Here is a tiny trained network, its code and every weight. The questions are about switching its units off for an input and a target symbol, where a switched-off unit gives its printed mean instead of its output.

import numpy as np


def w(rows, s, z=0):
    codes = np.array(rows[::2]) - 128.0
    scale = np.full(codes.shape[1], s)
    scale[-1] = z or s
    return codes * scale


def f(y):
    return y / 2 * (1 + np.tanh(0.7978845608 * (y + 0.044715 * y**3)))


def softmax(a):
    e = np.exp(a - a.max(-1, keepdims=True))
    return e / e.sum(-1, keepdims=True)


def log_softmax(a):
    a = a - a.max(-1, keepdims=True)
    return a - np.log(np.exp(a).sum(-1, keepdims=True))


def net(x, mask):
    ids = ['ΓΣΦαβεζημξπτω'.index(c) for c in x.split()]
    T = len(ids)
    res = E[ids] + P[:T]
    r = res
    for j in range(3):
        rows = slice(4 * j, 4 * j + 4)
        q, k, v = (r @ M[0][rows].T for M in (Q, K, V))
        z = softmax(np.where(np.tri(T) > 0, q @ k.T / 4**0.5, -1e9)) @ v
        o = O[0][rows]
        res = res + np.where(mask[j], z, o[:, -1]) @ o[:, :-1]
    y = f(res @ A[0][:, :-1].T + A[0][:, -1])
    res = res + np.where(mask[3:11], y, B[0][:, -1]) @ B[0][:, :-1]
    return log_softmax(res[-1] @ U[:, :-1].T + U[:, -1])


Q, K, V, O, A, B = {}, {}, {}, {}, {}, {}
E = w([
[125,197,55],'Γ',
[89,199,186],'Σ',
[106,194,164],'Φ',
[216,208,95],'α',
[58,194,187],'β',
[46,203,228],'ε',
[28,196,162],'ζ',
[126,205,9],'η',
[130,204,128],'μ',
[139,231,193],'ξ',
[202,204,208],'π',
[31,186,169],'τ',
[111,221,80],'ω',
],0.011)
P = w([
[131,253,116],'0',
[166,159,115],'1',
[84,177,132],'2',
[164,133,121],'3',
[74,155,133],'4',
[163,111,121],'5',
[67,147,133],'6',
[159,91,118],'7',
[75,142,139],'8',
],0.017)
Q[0] = w([
[91,94,146],'head 1',
[118,76,122],'head 1',
[111,156,155],'head 1',
[128,111,125],'head 1',
[150,102,151],'head 2',
[90,115,61],'head 2',
[124,108,137],'head 2',
[108,115,126],'head 2',
[134,202,136],'head 3',
[137,5,154],'head 3',
[147,25,134],'head 3',
[126,158,133],'head 3',
],0.019)
K[0] = w([
[169,191,137],'head 1',
[102,197,107],'head 1',
[148,95,177],'head 1',
[98,165,142],'head 1',
[146,134,159],'head 2',
[88,110,135],'head 2',
[133,94,158],'head 2',
[91,112,157],'head 2',
[141,50,112],'head 3',
[120,251,137],'head 3',
[133,237,116],'head 3',
[149,29,138],'head 3',
],0.018)
V[0] = w([
[196,140,158],'head 1',
[61,169,144],'head 1',
[89,151,165],'head 1',
[56,118,103],'head 1',
[93,178,141],'head 2',
[205,101,180],'head 2',
[130,162,92],'head 2',
[184,135,62],'head 2',
[104,96,91],'head 3',
[118,144,1],'head 3',
[58,183,172],'head 3',
[220,125,124],'head 3',
],0.011)
O[0] = w([
[167,135,103,220],'head 1',
[76,109,140,149],'head 1',
[83,98,170,135],'head 1',
[101,115,132,36],'head 1',
[117,82,167,245],'head 2',
[90,128,53,78],'head 2',
[131,84,135,246],'head 2',
[93,94,118,217],'head 2',
[147,79,86,48],'head 3',
[6,52,2,182],'head 3',
[136,112,146,115],'head 3',
[118,242,83,254],'head 3',
],0.0089,0.0069)
A[0] = w([
[164,124,132,157],'neuron 1',
[233,109,103,147],'neuron 2',
[155,157,150,109],'neuron 3',
[81,163,184,74],'neuron 4',
[103,162,88,181],'neuron 5',
[8,122,137,253],'neuron 6',
[121,147,80,174],'neuron 7',
[82,115,198,189],'neuron 8',
],0.011,0.006)
B[0] = w([
[100,57,138,140],'neuron 1',
[151,3,57,159],'neuron 2',
[172,92,67,166],'neuron 3',
[139,179,29,178],'neuron 4',
[85,137,190,236],'neuron 5',
[160,59,168,254],'neuron 6',
[74,113,150,211],'neuron 7',
[189,77,80,181],'neuron 8',
],0.0066,0.0092)
U = w([
[117,138,101,96],'Γ',
[118,135,150,72],'Σ',
[155,129,169,85],'Φ',
[152,119,1,237],'α',
[140,109,143,110],'β',
[150,120,173,136],'ε',
[59,88,150,47],'ζ',
[85,98,53,81],'η',
[127,136,110,53],'μ',
[166,214,124,3],'ξ',
[195,97,68,171],'π',
[93,104,174,123],'τ',
[33,196,162,220],'ω',
],0.01,0.003)

Each question gives the input, a string of symbols that net reads in full, and the target symbol t.
The units are the heads (4 rows each of Q, K, V and O) and the neurons (one row each of A and B). Each row of codes is followed by its name. A weight is (code - 128) times the scale printed after its matrix; where a second scale follows, it is the last column's (O, A, B and U).
mask holds one flag per unit, heads first, then neurons. A switched-off unit (its flag False) gives its mean, the last column of its rows in O or B, instead of its output. The means were averaged over made-up inputs and are rounded, as every weight is.
A unit's drop is (log p(t) with every unit on - log p(t) with that unit switched off) / (log p(t) with every unit on - log p(t) with every unit switched off).
The circuit of an input: a set's keep is (log p(t) with only the set's units on - log p(t) with every unit switched off) / (log p(t) with every unit on - log p(t) with every unit switched off). Starting from all 11 units, units are removed one at a time, each time the one whose removal leaves the highest keep (on an exact tie, the one counted first), for as long as the keep stays at least 0.8.
circuit, biggest first: the units of the circuit, biggest drop first
k most important neurons: the k neurons with the biggest drops, biggest first
which heads matter: for each layer, one digit per head in row order, 1 if its drop is at least 0.15 and else 0, layers parted by /
drop of u: that unit's drop, to one decimal
input π α β π η, target ξ: which heads matter => 011
input α α α π, target π: which heads matter => 101
input ε α α η Φ, target ζ: circuit, biggest first => [head 3; neuron 6]
input α α π α Σ η, target η: circuit, biggest first => [head 3; neuron 7]
input α ω π η ε, target ζ: circuit, biggest first => [head 3; neuron 6]
input Σ π π α α π ε, target ξ: most important neuron => [neuron 4]
input β π Φ, target ξ: which heads matter => 001
input α π ε, target ξ: which heads matter => 001
input α η π, target ζ: circuit, biggest first => [head 3; neuron 6; head 1]
input Σ ε α π, target π: circuit, biggest first => [neuron 2; head 3; neuron 3; neuron 5]
input ζ α α α η η ω η π, target ζ: 2 most important neurons => [neuron 6; neuron 4]
input α η α, target ζ: drop of head 3 => 0.9
input ω ε Γ ξ μ α π π τ, target ξ: drop of head 3 => 0.6
input ζ η α η ξ, target ζ: most important neuron => [neuron 6]
input α α α α Φ π α α Γ, target ω: drop of head 3 => 0.3
